[[+0.99,-0.01,+2.46,-0.65,-5.29,-2.13],
[+0.54,-0.01,+2.83,+1.12,-0.24,+1.84]]
->
[[+0.54,-0.01,+2.83,+1.12,-0.24,+1.84]]

[[-1.64,+0.23,+0.56,-0.30,-0.66,+0.95,-0.14,-1.06,-0.35,+1.95,-0.56,-0.61],
[-0.25,+0.50,+0.39,+0.04,-1.00,+2.30,+2.38,+0.23,+0.16,-0.34,-0.32,+0.83],
[-1.26,-0.60,-0.10,-1.28,-0.70,-0.28,+0.13,-0.78,+1.22,+2.17,-0.37,-1.50],
[-0.23,+0.28,+0.03,-0.04,-0.47,+0.07,+0.82,-0.18,+0.98,+1.11,-0.13,+2.54],
[+2.52,+0.66,-0.02,+2.15,+1.72,-0.04,-1.06,+1.57,-2.65,-4.64,+0.83,+0.54],
[+0.62,-0.13,+0.13,-0.10,-0.36,+2.45,+1.94,+1.00,-0.98,-2.93,-0.01,-3.57],
[-0.04,+0.40,+0.08,+0.13,-0.49,+0.37,+1.11,-0.01,+0.84,+0.70,-0.10,+2.79]]
->
[[-0.25,+0.50,+0.39,+0.04,-1.00,+2.30,+2.38,+0.23,+0.16,-0.34,-0.32,+0.83],
[-0.23,+0.28,+0.03,-0.04,-0.47,+0.07,+0.82,-0.18,+0.98,+1.11,-0.13,+2.54],
[+0.62,-0.13,+0.13,-0.10,-0.36,+2.45,+1.94,+1.00,-0.98,-2.93,-0.01,-3.57]]

[[-0.88,-1.09,+2.52],
[+1.75,+0.29,-1.00],
[+1.29,+0.22,-1.59],
[+2.13,-1.28,-0.57],
[+0.26,-2.55,+0.84],
[+1.72,+2.97,-3.79],
[-1.19,+5.04,+0.13],
[-0.82,-0.07,+1.37],
[-3.01,+2.95,+3.25],
[+0.29,+1.93,-0.81],
[-0.35,-0.75,+0.99]]
->
[[+1.75,+0.29,-1.00],
[+2.13,-1.28,-0.57],
[+1.72,+2.97,-3.79],
[-0.82,-0.07,+1.37],
[+0.29,+1.93,-0.81]]

[[-0.85,+0.63,-5.74,-1.50,-3.17,+0.59,-0.36,-0.07,+1.08,+0.68,-0.29,-2.99,+1.15],
[-0.05,+3.22,-1.95,-0.45,+2.12,+0.80,-1.17,+1.55,-1.23,+0.64,+0.48,+0.89,+0.56]]
->
[[-0.05,+3.22,-1.95,-0.45,+2.12,+0.80,-1.17,+1.55,-1.23,+0.64,+0.48,+0.89,+0.56]]

[[-4.12,-2.06,-4.75],
[-3.95,-2.02,-4.61],
[+3.67,-3.85,-2.32]]
->
[[-3.95,-2.02,-4.61]]

[[+0.29,+0.15,+0.37,+1.55,-0.42,+1.78,+1.39,+2.56,+0.12,+1.33,+0.85,+0.66],
[-0.30,-0.18,-0.41,-0.85,-0.72,-0.28,-0.63,-0.47,-0.12,-0.55,-0.81,-0.10],
[+0.65,+1.48,+0.13,-1.54,+0.40,+0.24,-0.41,-1.26,+2.78,-0.08,-1.01,+1.70],
[+3.24,+2.41,+3.38,+0.09,+0.11,+1.18,-0.12,+2.91,-2.45,-0.21,+0.45,+1.06],
[+5.61,+5.81,+4.93,-3.11,-3.09,+4.33,-1.19,+4.83,-0.02,-0.83,-2.33,+5.34],
[-0.24,-0.85,+0.00,+0.44,+0.04,-0.85,-0.24,+0.30,-2.25,-0.36,+0.24,-1.47]]
->
[[-0.30,-0.18,-0.41,-0.85,-0.72,-0.28,-0.63,-0.47,-0.12,-0.55,-0.81,-0.10],
[+3.24,+2.41,+3.38,+0.09,+0.11,+1.18,-0.12,+2.91,-2.45,-0.21,+0.45,+1.06],
[-0.24,-0.85,+0.00,+0.44,+0.04,-0.85,-0.24,+0.30,-2.25,-0.36,+0.24,-1.47]]

[[-0.45,-0.90,-0.73,+0.61,+0.88,-0.45,+0.91],
[+0.24,+0.16,-5.98,+0.46,+2.80,-0.05,+1.33],
[-0.54,-0.97,+1.32,+0.46,-0.04,-0.44,+0.49],
[-0.17,-0.61,-5.12,+0.82,+2.79,-0.40,+1.72],
[-0.01,-0.19,-3.39,+0.42,+1.71,-0.16,+0.95],
[-0.18,-0.54,-3.66,+0.65,+2.06,-0.33,+1.31],
[+0.39,+0.50,-4.35,+0.09,+1.78,+0.16,+0.62]]
->
[[+0.24,+0.16,-5.98,+0.46,+2.80,-0.05,+1.33],
[-0.17,-0.61,-5.12,+0.82,+2.79,-0.40,+1.72],
[-0.18,-0.54,-3.66,+0.65,+2.06,-0.33,+1.31]]

[[-4.56,+2.10,+0.44,-0.46,+1.01,-0.04,-2.00,+5.83],
[+2.29,+1.59,+0.03,+0.22,-2.06,-0.43,-0.78,+1.85],
[+0.11,+0.22,+0.11,+0.23,+0.08,+0.05,+0.25,+0.15],
[-1.46,-2.29,-0.37,+1.72,-2.44,+0.46,+3.28,-0.63],
[+0.13,+0.19,+0.07,+0.13,+0.18,+0.03,+0.28,+0.08],
[+0.04,+0.05,+0.00,-0.05,+0.00,-0.02,-0.10,+0.04]]
->
[[+2.29,+1.59,+0.03,+0.22,-2.06,-0.43,-0.78,+1.85],
[-1.46,-2.29,-0.37,+1.72,-2.44,+0.46,+3.28,-0.63],
[+0.04,+0.05,+0.00,-0.05,+0.00,-0.02,-0.10,+0.04]]

[[-2.18,-0.03,-4.40,-0.50,-1.44,+1.26,-3.25,-1.20,-0.38,-0.59],
[-1.71,-1.67,-3.25,-3.07,+0.27,-0.06,-5.61,+0.25,+0.68,+0.28],
[-1.04,+2.12,-1.81,-1.54,+2.82,-1.26,+3.34,+1.49,+1.58,-3.17],
[-0.80,+1.36,+4.42,-1.42,+2.26,-1.47,+1.50,+4.72,+2.98,-2.22],
[-0.62,+1.33,-2.43,-0.26,+3.36,-0.24,+3.44,-0.28,-0.16,-1.62],
[-0.27,-0.79,+3.91,-0.30,-2.17,-3.10,+2.09,+3.61,-0.25,-0.24],
[-1.95,-3.73,+3.31,+0.92,-0.47,-0.80,+3.88,+0.80,+2.64,+1.14],
[-1.12,+2.07,+4.51,-1.75,+3.07,-2.96,+1.65,+5.17,+2.16,-3.02],
[-0.36,-1.42,+3.69,-0.46,-1.77,-3.40,+1.76,+3.46,+0.10,-0.62]]
->
[[-1.71,-1.67,-3.25,-3.07,+0.27,-0.06,-5.61,+0.25,+0.68,+0.28],
[-0.80,+1.36,+4.42,-1.42,+2.26,-1.47,+1.50,+4.72,+2.98,-2.22],
[-0.27,-0.79,+3.91,-0.30,-2.17,-3.10,+2.09,+3.61,-0.25,-0.24],
[-1.12,+2.07,+4.51,-1.75,+3.07,-2.96,+1.65,+5.17,+2.16,-3.02]]
